Below are the code and all the weights of a small trained network. Each question names an input and a target symbol and asks about switching units off, where a switched-off unit gives its printed mean instead of its output.

import numpy as np


def w(rows, s, z=0):
    codes = np.array(rows[::2]) - 128.0
    scale = np.full(codes.shape[1], s)
    scale[-1] = z or s
    return codes * scale


def norm(h):
    return h / np.sqrt((h * h).mean(-1, keepdims=True) + 1e-5)


def f(y):
    return np.maximum(y, 0)


def softmax(a):
    e = np.exp(a - a.max(-1, keepdims=True))
    return e / e.sum(-1, keepdims=True)


def log_softmax(a):
    a = a - a.max(-1, keepdims=True)
    return a - np.log(np.exp(a).sum(-1, keepdims=True))


def net(x, mask):
    ids = ['ΔΛΣΩαγεζη'.index(c) for c in x.split()]
    T = len(ids)
    res = E[ids] + P[:T]
    r = norm(res)
    for j in range(2):
        rows = slice(3 * j, 3 * j + 3)
        q, k, v = (r @ M[0][rows].T for M in (Q, K, V))
        z = softmax(np.where(np.tri(T) > 0, q @ k.T / 3**0.5, -1e9)) @ v
        o = O[0][rows]
        res = res + np.where(mask[j], z, o[:, -1]) @ o[:, :-1]
    y = f(norm(res) @ A[0][:, :-1].T + A[0][:, -1])
    res = res + np.where(mask[2:18], y, B[0][:, -1]) @ B[0][:, :-1]
    return log_softmax(norm(res)[-1] @ U[:, :-1].T + U[:, -1])


Q, K, V, O, A, B = {}, {}, {}, {}, {}, {}
E = w([
[47,161,155],'Δ',
[129,101,69],'Λ',
[54,104,104],'Σ',
[124,76,63],'Ω',
[100,191,164],'α',
[224,85,106],'γ',
[39,47,73],'ε',
[173,168,254],'ζ',
[126,57,175],'η',
],0.013)
P = w([
[141,148,112],'0',
[2,149,120],'1',
[54,162,120],'2',
[83,165,119],'3',
[108,160,141],'4',
[120,157,120],'5',
[98,144,135],'6',
[120,108,150],'7',
],0.0073)
Q[0] = w([
[187,133,154],'h0',
[122,79,253],'h0',
[120,87,184],'h0',
[12,155,153],'h1',
[39,71,93],'h1',
[157,118,222],'h1',
],0.0053)
K[0] = w([
[85,161,80],'h0',
[149,182,130],'h0',
[195,254,101],'h0',
[164,74,158],'h1',
[198,179,138],'h1',
[174,116,75],'h1',
],0.0098)
V[0] = w([
[197,131,98],'h0',
[171,90,138],'h0',
[189,148,5],'h0',
[208,192,138],'h1',
[104,20,78],'h1',
[96,237,26],'h1',
],0.015)
O[0] = w([
[145,173,132,26],'h0',
[180,184,96,77],'h0',
[62,196,160,28],'h0',
[167,187,178,2],'h1',
[106,131,9,191],'h1',
[28,149,202,119],'h1',
],0.016,0.0063)
A[0] = w([
[181,178,199,181],'n0',
[192,73,174,138],'n1',
[168,42,111,226],'n2',
[172,36,74,239],'n3',
[159,192,74,128],'n4',
[133,129,135,80],'n5',
[135,109,142,131],'n6',
[65,190,161,251],'n7',
[35,197,77,254],'n8',
[121,53,145,65],'n9',
[115,253,118,10],'n10',
[26,224,138,229],'n11',
[65,54,153,43],'n12',
[160,86,161,30],'n13',
[193,119,186,131],'n14',
[121,205,118,45],'n15',
],0.011,0.0035)
B[0] = w([
[157,102,134,143],'n0',
[146,91,123,161],'n1',
[168,46,141,225],'n2',
[127,60,172,250],'n3',
[127,67,132,143],'n4',
[144,106,157,128],'n5',
[143,125,113,139],'n6',
[149,201,90,163],'n7',
[167,175,156,193],'n8',
[153,71,110,170],'n9',
[153,109,109,135],'n10',
[173,251,129,173],'n11',
[147,121,125,185],'n12',
[103,135,129,138],'n13',
[161,148,155,143],'n14',
[135,96,136,132],'n15',
],0.011)
U = w([
[82,104,192,187],'Δ',
[96,168,137,128],'Λ',
[49,116,99,71],'Σ',
[88,155,92,134],'Ω',
[119,144,247,172],'α',
[215,175,123,252],'γ',
[75,120,68,91],'ε',
[246,126,210,54],'ζ',
[226,92,32,52],'η',
],0.014,0.0034)

Each question gives the input, a string of symbols that net reads in full, and the target symbol t.
The units are the heads (3 rows each of Q, K, V and O) and the neurons (one row each of A and B). Each row of codes is followed by its name. A weight is (code - 128) times the scale printed after its matrix; where a second scale follows, it is the last column's (O, A, B and U).
mask holds one flag per unit, heads first, then neurons. A switched-off unit (its flag False) gives its mean, the last column of its rows in O or B, instead of its output. The means were averaged over made-up inputs and are rounded, as every weight is.
A unit's drop is (log p(t) with every unit on - log p(t) with that unit switched off) / (log p(t) with every unit on - log p(t) with every unit switched off).
The circuit of an input: a set's keep is (log p(t) with only the set's units on - log p(t) with every unit switched off) / (log p(t) with every unit on - log p(t) with every unit switched off). Starting from the 12 units with the biggest drops (on a tie, the unit counted first), units are removed one at a time, each time the one whose removal leaves the highest keep (on an exact tie, the one counted first), for as long as the keep stays at least 0.8.
units of the circuit, in order: the units of the circuit, biggest drop first
most important unit: the unit with the biggest drop
heads that matter: for each layer, one digit per head in row order, 1 if its drop is at least 0.15 and else 0, layers parted by /
drop of u: that unit's drop, to one decimal
input Δ Δ α Δ α, target Δ: units of the circuit, in order	h0, h1
input α Λ γ γ Δ γ, target γ: units of the circuit, in order	h0, h1, n11, n7
input Δ γ Λ α ζ, target α: heads that matter	11
input Δ ζ Λ γ Σ Ω, target γ: most important unit	n11
input η η Δ, target η: heads that matter	01
input Σ Δ Σ γ Σ Σ, target Σ: heads that matter	11
input γ γ α Λ, target γ: units of the circuit, in order	h0, n8
input Δ γ γ Σ, target γ: units of the circuit, in order	h0, n11
input α Δ ζ Ω, target α: heads that matter	01
input ζ ε Ω, target ζ: heads that matter	01
input Σ α ε Δ Ω ε Ω, target Σ: heads that matter	11
input α Δ γ ζ Δ, target ζ: heads that matter	01
input α Δ ζ α, target ζ: units of the circuit, in order	h1, h0
input Δ Δ η Ω α Δ Λ, target Δ: units of the circuit, in order	h1
input γ γ Ω α, target γ: heads that matter	00
input γ Σ α γ γ γ α, target γ: heads that matter	10
input ζ Δ α Λ, target α: heads that matter	01
input ζ Δ η, target ζ: heads that matter	01
input γ Σ Σ, target γ: heads that matter	11
input γ Λ Σ γ ε, target γ: most important unit	h0
input ζ γ Ω Δ, target γ: drop of h0	0.8
input ζ Δ Δ, target ζ: drop of h1	0.7
input η γ ζ, target η: drop of h1	0.8
